Every row comes from one small tree of marks. The marks that hang from a mark follow it in brackets, in alphabetical order. Every link used is in the known rows. Which tree was each row made from?
Each row is shifted at random along 6 fixed directions that mean nothing.
Known rows:
J[G[N] U Z[E Y[F[P]]]]: [ 150   46  155 -169  -71 -169 -385  137 -225  -82  -16   25  -75   88
   14 -202 -124  -57   55 -193   14  513  120  150   88   -8  -62  220
 -105  -86  -78  -11  275  116  -91   86  138  -91 -160  144  274   88
 -107  163   13   50  -97  -68  218  -12   75  -30 -296  261  132  187
  125  149  -25]
Q[G[B] R[E P] V]: [  26   44   30   70   14   20  -84   51  -79 -250 -175  -38  241   54
   24  376  -81   59   15  136 -245  199  110   26 -118   57  -26   20
  -54 -137  122  151  256   92  -16   -1 -206  -46  200  113  107   62
 -159  -39  286   47  235  -51  -59  -58  168  -82  -22  -87 -136   10
  -31   43 -249]
U[E[J[Z]]]: [ -21   16 -220  122   76  -46  139   34   95  -81 -150  209   50  134
  270  140  373   30   42   54   34 -136  -78   76  239  -86  -96   17
  183   84  126  456 -238  162  133 -178  184  -39  -48 -146  -31 -116
  100 -262   56  -87    1  140  -29  134  127 -192   71 -276   71  132
  -31  -86  -39]
N[U[E V]]: [ -10   97   53  -80  -88  124  -20  -59   25 -174   29  -52  -87   -7
 -135  109 -172  273  -41  317 -118  220  143   13 -201 -157  -77   63
 -155  -69 -146 -120  173   91  158  115 -197  -80  170  162  132  -62
 -317   44   77    1   63   95  125  -86   -2   65  -67   42   43   29
  194   53 -137]
Z[U Y[J]]: [  12 -183   66  -21   48 -131  117 -208  250  -29   37  201   26  -21
  127   30  120   97    8  -31  194   29   65   86  102   68 -131  -52
  -63  -17  -27  415  -34  200 -139  -39   69 -147 -112  -14 -103  -95
  -44  -82   -1  -87  -67  102    1  122  -74 -139  -46  -94  -23  201
  -23   13  161]
Z[E[J Q] T[V] U[F] Y]: [  27 -191  139 -198  -20 -275 -131 -232 -117  -57  214  282   33    0
 -171 -108    2  -12 -157 -170  285  131  -25  178    3  153   72    7
 -129  113 -132   21   61  138 -415  -15 -238   45 -346  -11  -63 -190
  -59  106 -260 -117  -58 -188  -64   72 -334  144  -27  -10  -25  229
 -256  -10  207]
R[E[B[T] J U] P]: [ -47   88   16  -67 -111  -61   -4  -59 -184 -175   59   93    2   90
 -203  219  -44   22 -177   98  -65  130   36   32 -138   71  139 -109
   32   38   75  -13  253   33 -200  -87 -359   79  -21  -38  -14  -76
  -38  101   18  -30   94  -62  -38  -74 -106  113  -35  -79  -90  130
 -119  -17 -172]
Z[Y[F J[U[E V]]]]: [ -76  -41  -66  -39  170  -13  415 -110  328 -262 -189  -29   29   84
  214  345  -32  226   47  342    4   51  168   30   49   34   21  -38
   22 -166   73  552  -26  194   99 -188  -16 -109  240   91   14   57
 -209 -140  193  -94   90   86   51  134  114 -148  -11 -162  -84   21
   70  -67  -31]
Z[E[B Q[V]]]: [ -85 -156   44   59  247  122  136 -134   88    5   15  336   48   79
 -218  117  199   79  363   63  -16  -83  -18  -41  -96 -257 -237 -225
  -95  -40   -1   34 -310  129  258  183   66  139  114    4   65 -181
  -44 -327  117  -40  150  235   59   14   79  -96   39  -18  -67  -21
  238  -83   14]
Y[F[P] Z[E[J Q[V]] T]]: [ -46 -166  156 -193  150  -18  -30 -154  -76  -62  202  166  -36   35
 -424  -81  -87  -34  170    4  116  222  128   -5 -196 -140  -55 -200
  -86   35 -129 -250    8   41 -186  176 -132  201  -21   38   43  -83
 -123    0  -45  -30   39  -16  231   57 -158  148 -119  211   84    6
  140    5   14]
Q[G[F[P] N[B[T]]]]: [ -17  -91  221   85   28  -49  149  -59  166  -65   88  107 -121  126
 -144 -154  -85  179  173  -63   36  -34   94 -101 -179  -45 -179 -141
 -111   69 -106    0  -87   39   95  152   31  132 -107   28  -89   41
  -50  -76  114   14  -55   27   64  -39   39  121   97   54 -144   40
  106 -124  116]
E[B[N T[F]] Z]: [ -94 -138   66   94  148   -9   89  -70  129  -48  -56  143  -38  158
  -14   29   86   98  229  -32    5  -53   77  -27  -80  -33 -102 -208
  -19    6   37  239  -58   72  116  133   65   35  -10   94  -28    0
    4 -114  189  -62   41   46   -9  -18   46  -57   53   17 -158   87
   42  -76  103]
J[G[B[R]] Z[T[V]]]: [   1   10  -44   74   64 -157  189  -68   42 -274   -9   93  120  -68
  107  219   80   23  -84  119   60  -53   54  -31  139  135   66  -42
  -66   35  188  333  -27   85   33 -183  -32  -68   56  -73   45   20
 -114 -161   18  -46   97  -60 -136   -5  153  -44  217 -201 -204  115
  -83   89   63]
T[F[P] G V]: [-140  -37    7   54   34  -62  397 -117  130 -168   40  -30    6   89
  -49   67   -6   34  -51   35   58 -190   18 -122   16    2  176 -161
   39  179   19  138 -144  -40  -25  -96  -71   63   -1  -93 -200    6
  -36 -135  -23  -70   67  -69  -72   59   15  145  255    7 -173   -5
 -100 -232  125]
N[U[F[P] V]]: [-128  172 -249   94  -62   64  342  140   73 -167 -181  -55   18  135
  225  334  228  117   -8  307 -219 -142  -61  -66  137 -156   67   61
  157   27  126  256 -177  -11  322 -269   17   29  114 -113   57  -95
  -85 -234   96  -29  124   42  -25   33  201  -85  113 -233  -25  -31
   79 -167 -152]
J[G[T] Z]: [  95    9   -4  -11  -26 -146 -376  235 -194  -36  -38   98  -55  149
   71 -211  168 -165  108 -172   18  162   32   70  133 -106 -140  137
   46  106   27  -17  -26   51   54   97  263   89 -242  -39  157   44
   55  -25   39   10  -76  -87  138    9  149   13  -65   62  135  174
   66  101  -23]
Y[Z[E[B] T[G] U]]: [-138  -27  165 -133  146   41  284 -178   53 -356   31  -15  -92  109
 -440  178 -345  174  177  257   70  138  186  -51 -319   -8  121 -222
 -252  -95  -42  -39   82   24   89  106 -278  124  352  252  111   19
 -341  -93  151  -85  272  -27  115   11    4  217   98  149 -255  -94
   87  -81  -87]
J[Z[Q[G R[E] V] T U]]: [  25  -22   23  -24   39  -27 -239   30 -175 -126    1  195  150    9
 -147  183  100  -87  100   10  -80  192   36   68    0  -73  -63   24
 -109  -59   52  -28   68   81   -7   50  -87   17   51   26  181 -148
 -117 -129   51   20  199  -19    2   -8   36  -25  -70  -39  -10   95
   42   68 -156]
U[E[Q] F V Z]: [  88  -59  -46 -173  -28 -135 -104  -44   37 -175  -83   -9  -13   34
  184  -95  -57  263  -72   85   72  220  113  214 -105   46 -136  149
    7   29 -201  204  120  155  -77   25  -71  -53 -159  212   50  105
 -203  112   40 -114 -157 -127  132   36 -106  -47  -35  -92  155  140
 -167  147   10]
E[B[Q] J U[F] V Z[Y]]: [   1 -122  123   29  198  133 -116 -277  111   51   39  462   53  -80
 -257  252  191  134  243  147  -76  117  123  173  -33 -146 -223 -233
 -123 -219  -38  134  158  203   41  204  -62 -162  130   69  117 -292
  -81  -86  147  -34   46  222  -62 -103 -145 -204 -314  -55 -127  220
  145  151   37]
U[E[Q] F Z[Y]]: [  27  -37    3 -100   95 -104  189 -107   86 -169   -4  170  -16   95
  -24   21  -23  195   28  158  134   -9   46   85  -48   16  -66  -12
  -17   59  -98  184  -37  139  -65  -47  -79   51  -77   38  -35    9
 -110  -74   29  -93  -87   -3   58   71 -103   43   59 -180   13   63
 -112  -31  -13]
G[B[R[E]] F N[U]]: [-159  -30    1  157   28 -108  488  118  216 -305 -333  -69 -125  456
  339   37   -2  253  151   -2   90  -75 -102 -104 -132  101  -68  -48
   27   22  111  601 -254   89  375 -149  169  193  -81  130   18  161
  -30 -217  266 -117   68   30  -31   45  319  -57  348 -123 -259  -14
  -20 -342   84]
N[B[T[V]] U]: [  47  -11   -5  174 -163  -17 -316   44  -96   36   85   90   37  -76
  159   -3  196   16 -138  -23  -99   63    4    5  145 -100 -113  151
  -55  112   -9  -33   59   56   69   71   14 -146 -168  -80   23 -161
  -16   15  -42   38  -20   25 -100  -98   68  -64  -36  -20   56  199
   99   83   83]
Q[R[E[B[N[U]] J] P] V]: [  35   13  -24   55  -68    6 -317  132 -208    0 -119  106  144  126
   61  139  211  -71   63 -108 -211  244  -38   88    6  -81 -129   59
   50  -53   63   75  169   94   12   67   -9  -25  -84   22  155 -105
   34    0  143   37  112   29   19  -55   88 -171 -159   22   68  120
   56   21 -158]
R[E[J[G] Z[U]] P]: [-103   46    0 -143  -55 -125  122    1 -112 -193   34  138 -101  224
 -261   20   28   -9  -32   23   75  104  -23    4 -202   51   64 -148
   78  108   21   22   75   12 -147  -49 -203  277  -92  -34  -28  -35
  -18  -10    9  -81   64  -72  139   26  -98  185   69  -60  -24  131
 -127 -108 -150]
Z[E[B] T[F V] U]: [ -77 -134  -23    4   74  -31 -174  147  -82  -94 -289  -77   62  281
  212   28   67   -3  203 -128  -64  161   -7  115   71  -74   10  126
   15  -72   24  229 -102   70  173   57  144   31  -22  226  166    5
  -87  -64  162 -104  187 -142    9   89  186 -137  -63  175  -58   18
   -1 -115   32]
T[G[B F[P]] V]: [  51  108  255   -2 -212  -83 -402  123 -539    4  312   24 -120  123
 -467 -395 -161 -260 -118 -236   -9  169  -32  -84  -21 -146  168   89
 -117  313 -150 -733  148 -160 -189  206 -130  238 -340 -101   50  -98
  103  166 -177   99  -69 -220   48 -161  -52  467   -7  433    0   44
   44 -107   44]
Z[E Q[R]]: [ -32   41  -97   85  126   63   61  160 -158 -120 -153  106  164  198
   30  203  188  -85  244   50  -93  -55 -135  -13  109 -167  -20   48
   30   26  128   87 -276   64  238  -57  115  129   94  -41  197  -67
    7 -307  122    4  227   89    3  106  263  -82  118  -48  -24 -136
   82 -163 -156]
T[F G[N]]: [-152  -14  -35   12  -20 -262  403   86  121 -313 -233 -197 -115  379
  234  -70  -71   72   -7 -152  161  -93  -17   -7  -38  219  235  -57
  131  178   42  503 -105  -20   42 -179   48  159 -163   92 -129  263
   22  -57   95 -165   30 -245  -18  127  140  135  376  -14 -226   46
 -299 -320  123]
Q[G[B[R] F]]: [  63  -16  118  150   48  -14   35    4  111 -196 -136  -35  102   60
  149  194 -103  146   74   63  -87   63  131   29   -3   84  -68    9
  -80  -86   62  295  121  122   58    6   17 -131   78  111   58  126
  -99  -44  261   26   53    0 -112  -29  189  -92   21  -45 -224   22
  -15    2    1]
Z[E[B] Q Y[F[P] J[U]]]: [  -8 -232  184 -266   74 -294   60  -81  -91  -78  104  147 -114  251
 -164 -352  -57  -89  144 -327  375  176  -62   81 -123   69  -14  -72
  -45  155 -158   68 -137  110 -227   55   58  291 -367   65   21   68
   39   18 -154 -118  -85 -172  229  172 -130  169   83  191   53   48
  -76 -128  192]
B[N Q[V] R[E[J[Z] U]]]: [-130  159   43   -6   -7    9  -41  171 -360 -228   10   83 -121  364
 -338   26  -38  -98   93   31  -48  207 -114  -69 -333  -35  159  -73
   31  135   37 -192   84  -28  133  105 -185  373  -63   81  239  -15
   19    2   75   -6  185  -65  113 -114   73  292  179  138  -94  -22
   28 -276 -191]
R[E[B[Q[G[T]]] J V] P]: [  70  -30  -53   78    8   29 -466  167 -183  -57 -232   48  156  140
  212  105  165  -39   63  -42 -180  300   45  192   12  -34 -154  130
  112  -84   84  184  181  132   18  119   81  -50  -61  143  183   31
   14   72  260  -12   62  -57   -7  -25  140 -222 -215    1   64  158
  -44  135 -117]
T[G[N[F[P] U[E[Q]]]] V]: [  -5    4  141   43   -5  149   31 -126  165 -191  -47 -113  -55  -36
  -13   49 -238  330   57  184  -93  245  201   25 -173  -80  -96   20
 -208 -127 -149   67  184   92  230  187  -43 -224  210  292  119   62
 -325   54  180   -3   59  103   26  -90   83  -43  -55  169 -103   26
  169   43   72]
B[N Q R]: [  26  180   14  108  -65    9  -20   75 -192 -260  -49 -161  118   27
  123  257 -160   49 -127  141 -115  174   22   -3  -49  162  212   94
  -44   30  123  145  269   41   23  -71 -154 -147   67  126  208  147
 -102  101  122   49  107  -45 -124  -94  179    6  137   30 -188  -39
  -78  -25  -78]
J[U Z[Y]]: [ -13  -14  -14  -41  115    6  109  -49  256 -219 -222    8    3   52
  223  227  -37  193  114  251   35  162  147   92  -12    0 -111    5
  -79 -204   88  505  107  203  149  -44  136 -216  204  182  113   71
 -231  -88  226  -56   52  111   68   65  138 -220  -70 -128  -61  115
  120  118  -93]
E[J V Z[Q[G[N T]] U]]: [ -82 -155   66   16  213  138   11 -182  271 -144 -168  243  -20   96
 -102  162   91  239  367  150   -7  134  138  135 -203 -118 -287 -178
 -126 -231  -22  341   -3  203  265  202   74  -60  241  266  148 -129
 -209 -185  291 -102  158  172   43   15   34 -190 -122  -41 -136  140
  147   56   13]
Z[Q[R V] T[F G[B]] U]: [  27 -330  110   46   81 -175  -64 -115  129   30  -33  249  192   34
  143    5  235   14  185 -306   69    1  -12   93  113   31 -208  -29
  -96   -5  -43  325 -208  156  -33   90  120  -41 -214   12  -20 -134
  -28 -196   12  -82   92  -19 -131   70   10 -191   20  -25 -124  155
  -88  -27  251]
E[B Z[Y]]: [ -44   51 -116  143  117   11   -2   78  -95  -98 -169  165  124  130
   96  239  251 -109  146   77  -75  -81  -46   46  232  -89   17  -26
   62   -6  209  279  -51   62  124  -92  127  -37   77  -62   95  -92
   91 -231  168  -24  119   31  -94   47  187 -144   11 -130  -96   70
    7  -14  -90]
Y[F Z[E[J[G]] Q[V] U]]: [ -54 -237  -28 -153   39 -320  143 -195   70 -188   27  153   48   28
   76   55  129  -29  -80 -219  264  157   29  134   39  229   40  -90
   24   77   -2  461   -3  147 -310 -186 -125   21 -194   11  -63  -27
  -52  -48 -125 -144   17 -121   14  188 -147  -53   70 -101   18  230
 -251  -39  196]
Q[G[B T[F]] R[E]]: [ 177 -101  171  111  -57 -125 -547  194 -258   44  -27  121  126  159
   70 -143   68 -142  102 -358  -87  193   38   89   97  -51 -191  133
  -31   53  -34  -99   80  103 -145  217  120   33 -305  -14   63   15
  123   34  119   74  -37  -81  -13  -43  110  -13 -155  145   49  127
  -18   18   -2]
R[E[Q] P]: [ -11  -12  -14   -5  134  225 -152  165   41 -139 -331 -130   88  174
  157  175  -79  178  280  253 -214  317  145   73 -200 -162 -218   53
   26 -231   30  167   90  121  261  209  145  -17  246  324  242  186
 -212   -9  438   -8  146  120  190   13  266 -247 -184   89   40  -61
  187  103 -252]
R[E[Q U V]]: [ -57   26  -78  -48  -55  -15 -316  139 -355  -13  -15  196    2  178
 -137   16  221 -173   70 -108  -83  195  -95   73  -29 -196  -42   -8
   82   99   20 -159   -1   10   20  106  -35  210 -176  -51  168 -150
   91  -44   -7  -20   68  -11   99  -50   35   39  -87   74  139  139
   44  -33 -121]
U[V Z[T Y]]: [ 108   44   25  -29  -53  -29 -367   15 -196  -45  120  125   87  -98
  -82  -25   43  -33 -108  155  -64  169  104   88  138 -108  -48  189
  -88   37  -63 -208  176   49 -135   52  -97  -86  -71  -19   89 -155
 -124   49  -16   29  -40  -81   15  -31  -69   37 -160   -6  125  159
   14  201  -73]
R[E[B Q U[F[P]] Z]]: [ -19   -2  -40  -19   36   17    4 -109  -27 -164  -94  127  104  -18
   37  329   36  120   26   96  -80  150   72  130  -35   -5  -27 -124
   -1 -114   73  269  169  121  -45  -42 -132 -123   98   82   81  -28
  -84  -41  121  -45   79   69  -48  -34    3 -179 -117 -122  -73  123
  -47  109 -105]
Q[G[F] R[E[B U] P] V]: [  -7 -123  -91   93    0 -168  -66   94  -50  -16 -194  225  226  196
  189  251  375 -112   94 -270 -146   19  -87   76  105   27 -172  -51
  146   13  152  386  -47  102  -59  -92   23   67 -188 -134  -17  -98
  142 -185  153   -7  107  -37 -102   41   87 -209  -27 -208  -18  154
 -144 -109  -50]
Y[Z[Q[G V] T]]: [ -87  -51   92  -36  122   17  141 -199  -25 -195  228  212   44  -88
 -475  200  -41   -5   64  214   38  -13  125  -96 -149  -74   38 -233
 -187   36   14 -189   -6    3  -56   50 -297  131  188  -46    7 -167
 -179 -182  -11    3  194   19   12  -15  -92  206  109  -44 -129   14
   74   -5  -51]
B[N[U] Q[G[F[P] T[V]]]]: [ -49  -33 -163  320   56   63  -33  244  142  -94 -383  -43   79  270
  565  189  312   73  207  -43 -179    7  -43   30  151  -66 -177  155
  147  -28  176  596 -196  122  451  -26  384 -109  -14  107  156   53
   35 -209  334  -13  100   70 -132   50  382 -315   58 -117  -63   55
   61 -181   78]
B[N[U[E F]] Q[V] R T]: [ -68  229  -30   80 -105    8   52  125 -290 -278   42  -54   19  175
  -90  293 -118   55 -178  246 -208   98  -47 -110 -171   65  260  109
  -11  138   80 -121  157  -25  109  -77 -377  122   12   14  187  -27
 -119   53   36   47  182 -103 -120 -174   77  254  200  -56 -156  -66
  -38 -241 -147]
J[U[E[Z] V]]: [ -40  -16  -58  -43   16   31  102 -119  123  -69    8  196  -26    1
   -9  154  134  197   48  185  -44   38   54   26  -23 -168 -177  -52
  -52  -38  -32  152  -74  151  133   19  -42  -62   77  -15   31 -189
 -151 -166   37  -41   19  194   84  -12   -4  -97  -64 -122   60  125
  158   27  -45]
N[F U[E[J] Z[Q[V] Y]]]: [  42  -35    5  -39  -47  -68  -28  -77  126 -168  -46  103  -58   60
  116   11   43  216  -69  122   87  160   37  156  -51   20 -140  121
  -33    2 -129  243  143  168   -5  -53  -63 -105  -94  108   33  -50
 -174   33   19  -68  -64  -11    8   43 -116  -43  -27 -189   91  180
  -60   31    9]
G[B N[U[Z]] T[F]]: [  27  282  144  203 -149  164 -280  240 -427  -77   50   40 -109  206
 -273   17  -93  -42   38  141 -293  107   17 -138  109 -299   95  173
 -150   16   44 -532  116  -92  261   58  -66   69   52  -46  227 -218
  -20  -51  107  143  106   72  -68 -238  215  213 -156  232 -104  -25
  331 -139 -204]

Which tree is each row?
[  72   82  104  -85  -54   27 -103 -212 -148 -168  219  107   61 -187
 -272  146 -200  124 -184  214    6  172  129   55  -81  -15   46  -10
 -195   23  -76 -196  284   94 -220   29 -351 -167  102   31   41 -105
 -199   71  -75   35   15   74  -23  -76 -150  107  -71  -18   -2   82
   -3  155 -108] : U[E[Z[Q]]]
[ -14   38   32   78  -50  -85  155  -37   58 -101   71  194 -102   37
  -52  -15  131  139   51  -17   11  -18   11  -46   34  -52 -118  -58
  -78   68  -22  119  -88   72  186    0   19   22  -57  -71   27  -81
  -46 -166   -7  -17   -5  123   31  -54   92   10  106  -75  -71  152
  103  -42   73] : J[G[N[B U[E[Z]]]]]
[ -23  -92  104    1   27  -43 -184   81 -153 -116   28   19   41  199
 -127 -100  -69  -40   47  -56    7  141   25  -44 -255    5  -39   -8
  -32  159  -56 -137   -9   26  -28  264  -78  228 -140   89   36   85
  -63   54  105  -18   88 -126   69  -32   35  192  144  129  -26   10
  -64 -102   11] : B[Q[R[E P]] T[G V]]
[ -19   45   77   48  -71  -42  -73  -14 -194  -70  135  111  -20   36
 -169   18    0  -15  -59  -44  -37   88   20  -38  -40  -27   54  -83
  -53   85    9 -113   97   22  -80   44 -168   61  -95  -31    6  -57
   32    3  -12   23   27   30    5  -80   -4   92   31   62  -48  107
   21  -44  -37] : R[E[B[N]]]
[ -69  -11  -35 -122  -52  -92  -44   36  -66 -216  -88  -95  -61  132
   22   -5  -56   21   -2   37   71  222   67   67 -101   19   40   30
  -22   35  -22  141  121   28  -16   -5  -47   43  -16  164  100   50
 -148   29   73  -81   46 -127  152   60   33   51   30   82   41   88
  -40   16  -47] : Y[Z[U[V]]]
[  49  236 -177   97 -151  -14 -361  333 -374 -210 -342 -231  152  198
  379  243   49 -101 -150   16 -270  333   -5  184  169  100  202  274
  213  -60  223  281  376   34  -20 -183  -11 -142   -1  145  241  149
   56  169  244   11  116 -170  -69  -12  258 -190 -149   12    8   94
 -163   56 -277] : R[E[B[N] J] P]
[ -92  -66  120   38   23 -126  491 -157  284 -273  -20  -85  -65  107
  114   17 -210  321  -11   96  146  -96   62 -120 -223  182   16 -158
  -92   73   -6  360  -52   65   67  -76  -85   29  -23  103 -135  191
 -168  -39   90  -89   -6  -30  -25    4   79   59  337  -80 -273  -11
  -68 -123  145] : G[N[B[R T[F[P]]]]]
[  13  115  120  262  -79  155 -107  114 -204  -23    7   42   33  121
   -8   66   11   32   56   65 -236   21  -31 -166  148 -240  -35  119
 -139    6   82 -222  -51   -9  285   48   75  -59   18  -64  154 -193
  -29 -118  111  116   88  153 -149 -184  265   -2  -69  184 -141  -48
  307 -129   11] : G[B[R] N[U] T[F[P] V]]
[ 147  -36  183  199   92  224 -365  -83   59  -95 -100  141  211 -109
  -17  379  -64  183  168  161 -300  267  265  111   -4 -134 -266   13
 -221 -336   33   83  278  247  111  245  -46 -334  324  173  185 -105
 -210  -42  357   99  187  239 -122 -134  164 -259 -348   36 -136   95
  237  193 -129] : Q[G[B T[V]] R[E[J U]]]
[ -15  113  -60  -18   88   93   49   35   -2 -342 -321  -79   75  155
  109  413  -91  180  162  237 -174  246   84  160  -85    2   48   60
  -26 -234   91  387  168  171  274  -43  -50 -122  319  287  325   85
 -234  -63  281  -68  258    4   -2  -14  238 -160  -56  -36 -176  -24
   48   16 -204] : Z[U[E[B[R] J[G] Q[V]]]]
[-182   47 -197   72   34   -8  564   49  224 -158 -155   94  -95  269
  126  230  249  199  107  213  -36 -277  -98 -101   21 -128  -21  -95
  139   92   69  364 -379   53  352 -207   34  181   39 -129  -60  -99
  -35 -343   77 -105  102  134   19   89  137  -16  251 -287  -67  -24
   55 -329  -59] : N[U[E F]]
[  45  -56  112   80 -187 -265 -305   59 -257  -49   61  -83    7   92
  135 -281  -21 -144 -232 -403   81  142    3   67  156  168  192  137
    0  252  -59   21  185  -26 -262   34  -19  -58 -414   25  -73   68
  125  194 -104  -28 -105 -284 -133  -46  -10  138   83  251  -71  216
 -266  -74  267] : T[F G[B[N]] V]
[ 136  125 -187   52  -47 -149 -271  160 -183 -262 -180 -104  231  -75
  445  277  130 -163 -225   51  -83  245   80  199  405  130  158  299
  133  -35  229  404  232   92 -127 -341   74 -282   -7  -27  196   87
  -21   30   36   10   41 -192 -126   76  200 -207 -122 -161   51  161
 -148  207 -103] : Y[J[G[F[P]] Z[Q[V] T]]]
[ -29   77 -190  -34  -56 -142 -244  175 -269 -263 -278   27   56  259
  154  225  158 -127   -1  -63  -75  173  -46  204   46   27   76  102
  135   53  155  279  161   28   35 -145  -34   60 -102   60  218   -3
   20  -19  122  -79   97 -254  -87   -2  106  -15  -19 -132   -9  154
 -203   -6 -123] : E[Q[G[F T]] U[Z] V]
[  42 -132  110  -63   -1 -102 -165  -33  -48    3   28  176   39   64
    4 -105   80  -30  100 -135  127  138  -29  105   50  -17 -119   77
 -104   27  -73  100  -31  127  -77   85   96  -13 -200   57   81  -84
  -35  -41  -20  -35  -15    1   29   77  -30  -48  -49   50   18  137
  -16   20   93] : Z[Q U Y]
[  32   81  -55  300  -29   69 -108   75 -102  -25   25   38  190  -83
  171  222  173  -53 -100  110 -250 -104   30  -72  333 -118   75  120
   39   90  132  -12  -21  -12   84  -68   12 -171   39 -175  -17 -119
   34 -116   57   78   87   23 -224  -72  204  -74  -14  -40  -89   46
   62  -15    7] : N[B[T[F[P] G V]]]
[ -82  290   76  215    3  295   93   82 -244 -110   83  -50   40   39
 -367  256 -117  -51   47  297 -380  -24   81 -216  144 -313  280   -7
  -82   -6   76 -462   48 -153  238   13 -145  -21  347  -91  113 -176
  -83 -145  115  146  244  119  -91 -159  215  191  -67  271 -204 -163
  294 -221 -178] : T[F[P] G[N] V]
[  25   85   73 -129 -158  -35 -126  -61 -205  -58  154   69  -25  -32
 -220   70  -99   83 -146   85 -103  197   63   55  -35  -68   76   64
  -99   30 -123 -250  218   25 -147    8 -305  -30  -72   -1   72 -163
 -145  107 -101   18   -6  -20   41 -100 -138  130 -160   83   30   98
   31   10  -93] : Z[U[E[V] F]]
[-113  -90  -33  152   57   -6  265   12  194 -137  -62  121    6  168
  134  151  174  197   87  150  -31 -144  -48 -118 -121  -59 -140  -72
    3   79   10  235 -269   90  295   19   -7  157  -26  -28  -42  -46
 -100 -228  109  -65  113   60  -34  -14  131   -3  271 -211 -102   17
   61 -190   49] : N[B[Q[R[E]] T[F]] U[V]]
[  22  -50  -54   50   94   36 -384  118 -161   47 -102  262   40  158
  -61  -31  346 -155  284 -144  -73  130  -32  180   45 -211 -185  -19
  105   20    2   38  -49   99  132  208  209  104 -125   10  196 -121
  133  -99  119  -32   36   -4   81    4   85  -89 -140   60   89  152
   72   37  -24] : E[J Q[G] V]
[  -7  -91  278  -75  -78  -95   72 -149   98 -170   71  -13 -198  117
 -124 -281 -298  302   36  -50  184  191  106  -13 -288   36 -115  -41
 -248   17 -207    2  104   78   15  150  -69   27 -116  238  -16   59
 -223   90   29  -68  -76  -20  106  -54  -54  121   69  173 -110   93
   61  -17  132] : G[B N[U[Z[E T[F[P]]]]]]
[ -17   70  -99  -10   27 -151   35   89 -128 -281 -138  -39  102  174
  149  152  -20  -45 -121  127   53   10   -6   74  165  100  218  153
   68   87  117  226   53   34 -131 -249  -95   13  -18    1    9   37
  -63  -47   44  -77   84 -213  -89  130   55   57  102 -151  -45   43
 -234  -84 -112] : U[Z[E T[F] Y]]
[ -29  -74  167  -85   -3 -109  -25  -72   59 -172  -40   18 -169  177
  -86  -72 -177  187  104  -17   67  206  136   81 -259   96  -49  -82
 -112  -29 -101  158  256   77   13  129 -102   23  -84  266   77  109
 -155  147  151  -75  -23 -127   64  -63  -76   74   -5   77 -130  136
  -38    8   64] : E[B[N[F] T] U[Z[Y]]]
[  15 -114  -45   54  166  -39   45  -45  189 -208 -276  -82  255   -7
  423  280  -29  150   50  128  -88  189  169  139  220   88  -25  150
  -16 -195   98  567   53  173   26 -102   85 -291  174  186   97   99
 -222  -62  245  -68  124  -38 -115  143  197 -335 -120  -60  -91   65
  -67   79   84] : Z[E[V] T[G[N]] Y[F[P]]]
